Below are the code and all the weights of a small trained network. Each question names an input and a class and asks about switching units off, where a switched-off unit gives its printed mean instead of its output.

import numpy as np


def w(rows, s, z=0):
    codes = np.array(rows[::2]) - 128.0
    scale = np.full(codes.shape[1], s)
    scale[-1] = z or s
    return codes * scale


def f(y):
    return y / 2 * (1 + np.tanh(0.7978845608 * (y + 0.044715 * y**3)))


def log_softmax(a):
    a = a - a.max(-1, keepdims=True)
    return a - np.log(np.exp(a).sum(-1, keepdims=True))


def net(x, mask):
    res = np.array(x, float).reshape(1, 3) / 4 @ E
    y = f(res @ A[0][:, :-1].T + A[0][:, -1])
    res = res + np.where(mask, y, B[0][:, -1]) @ B[0][:, :-1]
    return log_softmax(res[-1] @ U[:, :-1].T + U[:, -1])


A, B = {}, {}
E = w([
[2,128,77,140],'x0',
[101,144,229,204],'x1',
[118,186,54,216],'x2',
],0.013)
A[0] = w([
[181,172,150,107,129],'n0',
[168,158,85,85,160],'n1',
[248,142,82,184,254],'n2',
[101,155,126,218,201],'n3',
[161,146,78,146,174],'n4',
[49,156,134,157,161],'n5',
[116,128,87,14,212],'n6',
[191,160,143,126,130],'n7',
[132,216,227,150,138],'n8',
[189,96,152,133,202],'n9',
[82,145,62,61,197],'n10',
[61,184,110,148,196],'n11',
[199,105,214,108,198],'n12',
],0.012,0.0061)
B[0] = w([
[143,183,109,66,170],'n0',
[190,179,134,132,179],'n1',
[106,218,55,164,238],'n2',
[15,54,129,172,207],'n3',
[130,254,100,209,169],'n4',
[67,75,115,185,189],'n5',
[240,121,184,151,222],'n6',
[124,192,111,79,174],'n7',
[53,149,169,103,218],'n8',
[99,133,115,24,197],'n9',
[202,93,158,203,203],'n10',
[52,78,115,253,191],'n11',
[105,116,145,77,246],'n12',
],0.0088,0.014)
U = w([
[90,89,225,160,108],'0',
[122,173,56,181,157],'1',
[176,13,200,84,252],'2',
[82,183,143,155,40],'3',
[118,12,91,217,102],'4',
[202,173,149,217,57],'5',
[152,164,121,39,84],'6',
],0.011,0.0037)

Each question gives the input, the list of numbers given to net, and the class t.
The units are the neurons (one row each of A and B). Each row of codes is followed by its name. A weight is (code - 128) times the scale printed after its matrix; where a second scale follows, it is the last column's (A, B and U).
mask holds one flag per neuron, in row order. A switched-off neuron (its flag False) gives its mean, the last column of its row in B, instead of its output. The means were averaged over made-up inputs and are rounded, as every weight is.
A unit's drop is (log p(t) with every unit on - log p(t) with that unit switched off) / (log p(t) with every unit on - log p(t) with every unit switched off).
The circuit of an input: a set's keep is (log p(t) with only the set's units on - log p(t) with every unit switched off) / (log p(t) with every unit on - log p(t) with every unit switched off). Starting from the 12 units with the biggest drops (on a tie, the unit counted first), units are removed one at a time, each time the one whose removal leaves the highest keep (on an exact tie, the one counted first), for as long as the keep stays at least 0.8.
circuit, biggest first: the units of the circuit, biggest drop first
most important unit: the unit with the biggest drop
top k neurons: the k neurons with the biggest drops, biggest first
drop of u: that unit's drop, to one decimal
input [-3,2,-5], class 6: top 2 neurons	n10, n3
input [8,-3,-8], class 2: circuit, biggest first	n6
input [0,7,-8], class 2: circuit, biggest first	n2, n11
input [7,-8,0], class 5: top 2 neurons	n6, n3
input [5,-4,-4], class 2: circuit, biggest first	n2, n6
input [-4,-6,3], class 5: circuit, biggest first	n6, n1
input [-5,3,3], class 3: circuit, biggest first	n8, n6
input [8,8,-4], class 4: circuit, biggest first	n5, n11
input [-6,-8,1], class 5: top 3 neurons	n6, n4, n1
input [-6,-6,1], class 6: top 3 neurons	n9, n11, n0
input [1,4,-6], class 2: circuit, biggest first	n2, n11
input [8,-2,-7], class 4: top 3 neurons	n12, n9, n5
input [-8,-2,6], class 1: top 2 neurons	n2, n4
input [1,-5,4], class 5: most important unit	n10
input [-5,-7,4], class 5: top 4 neurons	n6, n1, n3, n10
input [-1,4,-5], class 2: top 2 neurons	n2, n4
input [-8,-5,2], class 6: top 2 neurons	n9, n11
input [8,-4,-6], class 4: top 2 neurons	n12, n9
input [-6,6,4], class 3: drop of n4	0.0
input [-1,6,2], class 0: drop of n2	0.1
input [-3,-7,3], class 5: drop of n6	0.1
input [0,6,6], class 4: top neuron	n3
